Here is a tiny trained network, its code and every weight. The questions are about switching its units off for an input and a class, where a switched-off unit gives its printed mean instead of its output.

import numpy as np


def w(rows, s, z=0):
    codes = np.array(rows[::2]) - 128.0
    scale = np.full(codes.shape[1], s)
    scale[-1] = z or s
    return codes * scale


def f(y):
    return y / 2 * (1 + np.tanh(0.7978845608 * (y + 0.044715 * y**3)))


def log_softmax(a):
    a = a - a.max(-1, keepdims=True)
    return a - np.log(np.exp(a).sum(-1, keepdims=True))


def net(x, mask):
    res = np.array(x, float).reshape(1, 5) / 4 @ E
    y = f(res @ A[0][:, :-1].T + A[0][:, -1])
    res = res + np.where(mask, y, B[0][:, -1]) @ B[0][:, :-1]
    return log_softmax(res[-1] @ U[:, :-1].T + U[:, -1])


A, B = {}, {}
E = w([
[70,176,171,108,74,177,76,184,211,130],'x0',
[22,68,94,163,158,110,199,191,165,124],'x1',
[104,213,140,172,51,93,207,108,96,173],'x2',
[146,137,194,209,179,195,148,7,197,133],'x3',
[122,117,11,208,63,155,69,101,139,67],'x4',
],0.011)
A[0] = w([
[65,76,58,193,53,122,69,91,90,86,67],'N0',
[87,127,231,8,217,143,185,89,95,170,2],'N1',
[180,131,128,72,58,35,80,128,122,121,86],'N2',
[138,23,158,117,203,156,11,149,165,81,67],'N3',
[61,228,190,96,39,241,93,148,179,142,141],'N4',
[194,93,97,125,137,112,184,61,85,130,70],'N5',
[217,164,155,135,100,177,83,99,83,135,85],'N6',
[75,153,148,194,40,94,200,110,119,176,81],'N7',
[163,136,206,210,165,186,145,2,215,108,55],'N8',
[213,181,132,96,114,186,80,62,103,162,68],'N9',
[145,132,62,202,92,185,89,92,128,75,84],'N10',
[23,32,100,191,160,93,229,150,202,121,38],'N11',
[187,105,113,153,146,103,141,101,107,160,133],'N12',
[143,126,82,121,148,114,217,60,30,113,85],'N13',
[105,250,145,186,67,77,149,102,93,157,60],'N14',
],0.0084,0.0038)
B[0] = w([
[115,164,208,74,63,103,151,73,119,198,224],'N0',
[162,170,223,103,65,99,184,85,141,172,229],'N1',
[64,167,88,145,130,119,106,226,84,115,187],'N2',
[222,62,114,128,138,223,172,93,94,129,225],'N3',
[113,29,121,210,83,69,87,103,204,147,225],'N4',
[107,86,122,181,123,30,123,70,180,109,191],'N5',
[93,177,184,178,232,146,84,166,108,105,190],'N6',
[194,102,64,132,156,208,97,98,63,177,196],'N7',
[65,126,23,63,8,100,150,243,49,80,249],'N8',
[76,203,174,175,175,144,97,143,129,52,198],'N9',
[150,216,177,90,55,79,206,1,108,200,215],'N10',
[77,191,238,188,191,136,41,151,54,64,233],'N11',
[148,77,99,185,120,143,157,168,192,96,171],'N12',
[134,79,102,114,102,70,77,76,173,76,206],'N13',
[236,70,85,124,157,214,145,86,61,101,198],'N14',
],0.0082,0.014)
U = w([
[92,217,180,187,189,146,67,140,117,76,98],'0',
[143,197,195,64,98,95,196,84,163,208,95],'1',
[209,68,99,116,155,236,136,110,111,121,121],'2',
[68,123,58,54,86,84,139,231,93,105,146],'3',
[120,31,121,189,122,49,85,103,246,101,115],'4',
[113,145,104,132,155,138,145,132,157,119,245],'5',
],0.012,0.011)

Each question gives the input, the list of numbers given to net, and the class t.
The units are the neurons (one row each of A and B). Each row of codes is followed by its name. A weight is (code - 128) times the scale printed after its matrix; where a second scale follows, it is the last column's (A, B and U).
mask holds one flag per neuron, in row order. A switched-off neuron (its flag False) gives its mean, the last column of its row in B, instead of its output. The means were averaged over made-up inputs and are rounded, as every weight is.
A unit's drop is (log p(t) with every unit on - log p(t) with that unit switched off) / (log p(t) with every unit on - log p(t) with every unit switched off).
The circuit of an input: a set's keep is (log p(t) with only the set's units on - log p(t) with every unit switched off) / (log p(t) with every unit on - log p(t) with every unit switched off). Starting from the 12 units with the biggest drops (on a tie, the unit counted first), units are removed one at a time, each time the one whose removal leaves the highest keep (on an exact tie, the one counted first), for as long as the keep stays at least 0.8.
units of the circuit, in order: the units of the circuit, biggest drop first
unit that matters most: the unit with the biggest drop
top k neurons: the k neurons with the biggest drops, biggest first
drop of u: that unit's drop, to one decimal
input [-6,-2,8,2,-6], class 2: units of the circuit, in order	(N14)
input [6,3,7,2,7], class 1: top 2 neurons	(N10 N0)
input [-1,-2,-1,4,-1], class 3: top 2 neurons	(N8 N11)
input [5,8,7,3,1], class 0: top 2 neurons	(N11 N3)
input [0,1,6,-6,-2], class 2: top 3 neurons	(N8 N14 N7)
input [-7,3,-6,3,-6], class 4: top 3 neurons	(N10 N5 N0)
input [-6,0,0,-5,0], class 4: units of the circuit, in order	(N8 N13)
input [-8,-5,0,1,7], class 4: top 4 neurons	(N5 N13 N12 N1)
input [8,-1,-6,6,-3], class 4: top 4 neurons	(N4 N14 N7 N2)
input [4,-8,7,2,0], class 0: top 3 neurons	(N9 N6 N3)
input [-8,-3,-5,-5,6], class 4: top 2 neurons	(N5 N8)
input [6,3,4,-6,-6], class 1: top 2 neurons	(N8 N1)
input [-5,0,8,-6,-7], class 2: top 4 neurons	(N14 N7 N10 N0)
input [-3,3,8,-8,8], class 1: unit that matters most	N0
input [-4,5,-1,-3,5], class 0: top 4 neurons	(N11 N8 N1 N4)
input [2,-6,-7,-7,4], class 2: top 2 neurons	(N3 N8)
input [6,-4,-8,7,4], class 2: top 2 neurons	(N3 N2)
input [-6,5,8,-5,-6], class 2: units of the circuit, in order	(N7 N14)
input [2,-8,-6,2,6], class 0: drop of N12	0.0
input [6,-5,0,-5,-1], class 4: units of the circuit, in order	(N4)
input [7,-4,-3,-4,5], class 4: drop of N1	0.2
input [-3,-1,-4,-4,4], class 1: drop of N4	0.1
input [0,2,2,8,2], class 3: drop of N8	0.8
